Here is a tiny trained network, its code and every weight. The questions are about switching its units off for an input and a target symbol, where a switched-off unit gives its printed mean instead of its output.

import numpy as np


def w(rows, s, z=0):
    codes = np.array(rows[::2]) - 128.0
    scale = np.full(codes.shape[1], s)
    scale[-1] = z or s
    return codes * scale


def f(y):
    return np.maximum(y, 0)


def softmax(a):
    e = np.exp(a - a.max(-1, keepdims=True))
    return e / e.sum(-1, keepdims=True)


def log_softmax(a):
    a = a - a.max(-1, keepdims=True)
    return a - np.log(np.exp(a).sum(-1, keepdims=True))


def net(x, mask):
    ids = ['βγδεζηθλξπσφψω'.index(c) for c in x.split()]
    T = len(ids)
    res = E[ids] + P[:T]
    u = 0
    for l in range(2):
        r = res
        for j in range(3):
            rows = slice(3 * j, 3 * j + 3)
            q, k, v = (r @ M[l][rows].T for M in (Q, K, V))
            z = softmax(np.where(np.tri(T) > 0, q @ k.T / 3**0.5, -1e9)) @ v
            o = O[l][rows]
            res = res + np.where(mask[u + j], z, o[:, -1]) @ o[:, :-1]
        u += 3
        y = f(res @ A[l][:, :-1].T + A[l][:, -1])
        res = res + np.where(mask[u : u + 4], y, B[l][:, -1]) @ B[l][:, :-1]
        u += 4
    return log_softmax(res[-1] @ U[:, :-1].T + U[:, -1])


Q, K, V, O, A, B = {}, {}, {}, {}, {}, {}
E = w([
[65,103,178,156,105,114,108,41],'β',
[93,84,105,105,74,160,13,208],'γ',
[154,52,66,77,156,120,62,107],'δ',
[159,158,144,55,143,146,161,83],'ε',
[148,70,131,44,74,42,113,150],'ζ',
[80,94,138,138,112,139,183,110],'η',
[136,138,110,151,185,161,68,193],'θ',
[135,170,96,131,130,156,205,146],'λ',
[179,115,151,17,102,114,50,135],'ξ',
[9,160,149,183,85,98,89,115],'π',
[103,105,42,140,152,167,92,169],'σ',
[122,90,157,94,132,96,37,85],'φ',
[128,207,84,137,162,201,104,148],'ψ',
[95,90,218,195,58,211,132,204],'ω',
],0.016)
P = w([
[10,130,153,143,182,95,130,196],'0',
[178,99,86,180,115,104,83,134],'1',
[150,168,102,144,109,94,117,118],'2',
[75,118,134,113,138,174,134,166],'3',
[199,87,101,193,80,114,92,137],'4',
[143,170,95,126,92,88,114,114],'5',
[71,117,138,92,126,184,140,172],'6',
[204,79,110,194,55,127,100,138],'7',
[139,180,87,121,86,77,122,104],'8',
[72,99,130,80,137,199,132,181],'9',
],0.013)
Q[0] = w([
[193,94,220,254,174,5,107,169],'L0H0',
[169,165,167,131,135,178,115,101],'L0H0',
[155,150,151,178,107,66,84,154],'L0H0',
[44,159,66,85,189,89,138,72],'L0H1',
[110,117,132,95,20,198,116,157],'L0H1',
[116,70,151,141,180,161,193,123],'L0H1',
[140,156,115,102,71,98,100,133],'L0H2',
[160,113,95,137,50,188,126,76],'L0H2',
[81,143,90,120,128,137,115,162],'L0H2',
],0.022)
K[0] = w([
[106,94,245,135,252,98,132,220],'L0H0',
[180,158,134,132,95,132,125,131],'L0H0',
[105,135,176,107,168,130,104,191],'L0H0',
[97,135,86,149,183,122,136,60],'L0H1',
[122,89,124,68,72,143,133,128],'L0H1',
[141,81,172,153,137,158,126,101],'L0H1',
[155,143,129,95,133,116,130,155],'L0H2',
[154,115,100,151,93,158,141,105],'L0H2',
[107,113,117,89,129,163,136,136],'L0H2',
],0.032)
V[0] = w([
[79,124,89,72,84,190,110,94],'L0H0',
[125,136,96,159,164,95,130,106],'L0H0',
[173,148,87,159,72,110,126,104],'L0H0',
[165,154,120,172,161,131,124,109],'L0H1',
[161,154,153,76,61,87,84,239],'L0H1',
[104,100,80,62,72,111,122,72],'L0H1',
[170,1,149,126,216,176,185,168],'L0H2',
[93,153,133,120,102,108,129,101],'L0H2',
[82,109,158,127,84,108,144,84],'L0H2',
],0.0073)
O[0] = w([
[141,115,118,111,124,184,113,143,169],'L0H0',
[130,150,114,141,153,105,84,146,142],'L0H0',
[144,74,1,95,126,107,110,159,101],'L0H0',
[141,148,84,134,107,113,72,118,61],'L0H1',
[165,121,158,137,180,210,140,123,253],'L0H1',
[172,51,219,151,123,138,177,173,172],'L0H1',
[45,191,160,195,87,116,129,43,115],'L0H2',
[137,117,96,109,136,147,118,132,117],'L0H2',
[118,137,39,102,127,146,79,102,108],'L0H2',
],0.0051)
A[0] = w([
[209,129,113,86,203,216,88,177,164],'L0N0',
[150,121,31,111,132,104,254,55,2],'L0N1',
[147,60,186,24,119,26,89,25,26],'L0N2',
[48,45,156,226,213,150,125,159,95],'L0N3',
],0.0082,0.0024)
B[0] = w([
[27,116,126,144,65,102,142,36,254],'L0N0',
[196,8,186,134,253,147,114,154,147],'L0N1',
[89,255,17,60,88,217,142,148,190],'L0N2',
[219,116,97,1,165,166,192,75,221],'L0N3',
],0.0068,0.0078)
Q[1] = w([
[92,145,107,88,70,150,238,11],'L1H0',
[26,154,131,39,169,184,187,226],'L1H0',
[102,127,117,133,69,47,197,171],'L1H0',
[68,38,174,130,137,204,141,130],'L1H1',
[211,148,162,134,55,193,99,57],'L1H1',
[239,76,116,198,17,88,82,127],'L1H1',
[137,168,131,95,68,137,211,95],'L1H2',
[6,98,116,93,188,179,203,160],'L1H2',
[169,68,98,176,41,96,139,128],'L1H2',
],0.02)
K[1] = w([
[23,77,183,121,118,132,154,154],'L1H0',
[119,189,120,74,241,87,127,117],'L1H0',
[94,108,122,159,123,31,149,137],'L1H0',
[89,116,219,96,155,118,80,189],'L1H1',
[140,159,143,83,11,182,172,138],'L1H1',
[131,48,110,160,6,154,123,189],'L1H1',
[181,97,144,64,87,119,143,112],'L1H2',
[80,135,136,114,203,101,152,147],'L1H2',
[111,59,106,152,54,102,149,160],'L1H2',
],0.023)
V[1] = w([
[167,188,54,103,86,125,108,117],'L1H0',
[183,157,85,113,161,108,150,129],'L1H0',
[38,55,156,181,179,87,103,159],'L1H0',
[115,216,204,117,100,142,34,206],'L1H1',
[145,135,148,153,161,199,111,3],'L1H1',
[130,141,71,192,166,196,149,221],'L1H1',
[143,140,246,83,134,22,113,100],'L1H2',
[134,149,113,153,95,28,202,147],'L1H2',
[34,163,130,192,82,170,151,131],'L1H2',
],0.019)
O[1] = w([
[110,100,154,98,56,129,118,98,105],'L1H0',
[130,141,161,120,88,186,136,150,106],'L1H0',
[161,74,104,146,201,91,152,171,88],'L1H0',
[103,117,119,176,162,249,143,100,135],'L1H1',
[133,224,185,137,145,90,120,95,173],'L1H1',
[141,118,155,179,112,142,88,210,103],'L1H1',
[140,174,105,166,231,135,177,181,59],'L1H2',
[83,151,71,130,109,156,170,158,3],'L1H2',
[74,144,142,91,130,128,67,155,131],'L1H2',
],0.015,0.013)
A[1] = w([
[51,100,157,104,159,83,174,155,230],'L1N0',
[81,140,99,56,143,141,188,180,1],'L1N1',
[2,118,99,181,80,80,136,167,80],'L1N2',
[207,162,91,155,72,143,87,108,98],'L1N3',
],0.017,0.0075)
B[1] = w([
[177,38,100,110,151,230,83,130,175],'L1N0',
[66,177,124,190,32,3,123,141,176],'L1N1',
[113,108,134,117,217,122,210,57,158],'L1N2',
[110,133,77,170,171,111,162,215,255],'L1N3',
],0.011,0.021)
U = w([
[163,62,168,202,177,74,75,85,42],'β',
[151,153,145,166,125,128,139,37,74],'γ',
[102,155,102,193,202,112,61,170,123],'δ',
[71,94,170,104,187,92,142,148,88],'ε',
[137,150,85,3,161,139,104,132,157],'ζ',
[144,104,187,106,144,100,120,214,185],'η',
[127,136,65,75,163,88,41,153,77],'θ',
[116,149,89,78,209,177,94,152,156],'λ',
[144,126,110,171,87,102,112,104,90],'ξ',
[187,73,75,112,149,175,119,164,254],'π',
[147,121,207,156,174,150,167,175,182],'σ',
[186,163,133,93,157,92,174,149,161],'φ',
[83,178,165,70,180,89,83,151,64],'ψ',
[101,118,150,92,133,159,65,150,181],'ω',
],0.0046,0.0043)

Each question gives the input, a string of symbols that net reads in full, and the target symbol t.
The units are the heads (3 rows each of Q, K, V and O) and the neurons (one row each of A and B). Each row of codes is followed by its name. A weight is (code - 128) times the scale printed after its matrix; where a second scale follows, it is the last column's (O, A, B and U).
mask holds one flag per unit, layer by layer, with each layer's heads first. A switched-off unit (its flag False) gives its mean, the last column of its rows in O or B, instead of its output. The means were averaged over made-up inputs and are rounded, as every weight is.
A unit's drop is (log p(t) with every unit on - log p(t) with that unit switched off) / (log p(t) with every unit on - log p(t) with every unit switched off).
The circuit of an input: a set's keep is (log p(t) with only the set's units on - log p(t) with every unit switched off) / (log p(t) with every unit on - log p(t) with every unit switched off). Starting from the 12 units with the biggest drops (on a tie, the unit counted first), units are removed one at a time, each time the one whose removal leaves the highest keep (on an exact tie, the one counted first), for as long as the keep stays at least 0.8.
units of the circuit, in order: the units of the circuit, biggest drop first
most important unit: the unit with the biggest drop
top k neurons: the k neurons with the biggest drops, biggest first
top k neurons in layer l: the k neurons of layer l with the biggest drops, biggest first
which heads matter: for each layer, one digit per head in row order, 1 if its drop is at least 0.15 and else 0, layers parted by /
input ζ ξ π γ ε θ ε ε β η, target ξ: most important unit	L1N1
input π δ β γ, target π: which heads matter	011 / 110
input θ ψ ξ λ, target σ: top 2 neurons	(L0N3, L0N0)
input π γ θ ε ε θ η, target π: top 2 neurons	(L1N0, L0N2)
input ξ ζ λ, target η: units of the circuit, in order	(L1H1, L0N1, L0N0)
input φ δ ω ε λ ζ ε, target γ: units of the circuit, in order	(L1H1, L0H0, L1N3)
input ε φ ψ ζ λ, target π: which heads matter	000 / 010
input σ ψ γ ψ, target η: units of the circuit, in order	(L0N3, L1H1)
input π ψ ψ γ η ψ, target δ: units of the circuit, in order	(L1H1, L1N3)
input ε σ ω ψ γ ζ ζ φ ε, target φ: units of the circuit, in order	(L1H2, L1H1)
input π η σ ψ λ ζ ε ω ε π, target π: units of the circuit, in order	(L1N0, L1H0)
input ψ ψ ζ η π, target π: top 3 neurons	(L0N2, L0N3, L1N1)
input β ε β ψ ω φ ζ, target ζ: which heads matter	011 / 010
input γ ε ε γ ψ, target β: most important unit	L0N0
input ζ ε λ σ δ ε γ θ ε δ, target ξ: units of the circuit, in order	(L1N1, L1H2, L1H1)
input π θ ε σ σ ε ε ζ, target π: units of the circuit, in order	(L1H1, L0N0, L1H2)
input γ β ξ φ, target β: units of the circuit, in order	(L1H2, L0N3)
input η ξ ξ φ π ψ ε ξ, target γ: which heads matter	110 / 010
input γ ζ ξ ε ε π η γ ε γ, target β: top 2 neurons in layer 0	(L0N3, L0N0)
input γ σ θ, target ψ: which heads matter	010 / 011
input ψ δ ε ε π ξ, target ζ: units of the circuit, in order	(L0N0, L1H1, L0H2)
input π β ε ξ ω π λ θ β ε, target π: units of the circuit, in order	(L1N0, L1H0)
input σ θ φ, target λ: top 2 neurons in layer 0	(L0N2, L0N0)
input π γ σ ψ π, target β: most important unit	L1H0
input ζ ω π ε ε, target δ: top 2 neurons	(L1N3, L0N0)
input η π ψ σ ε ω σ, target θ: which heads matter	010 / 011
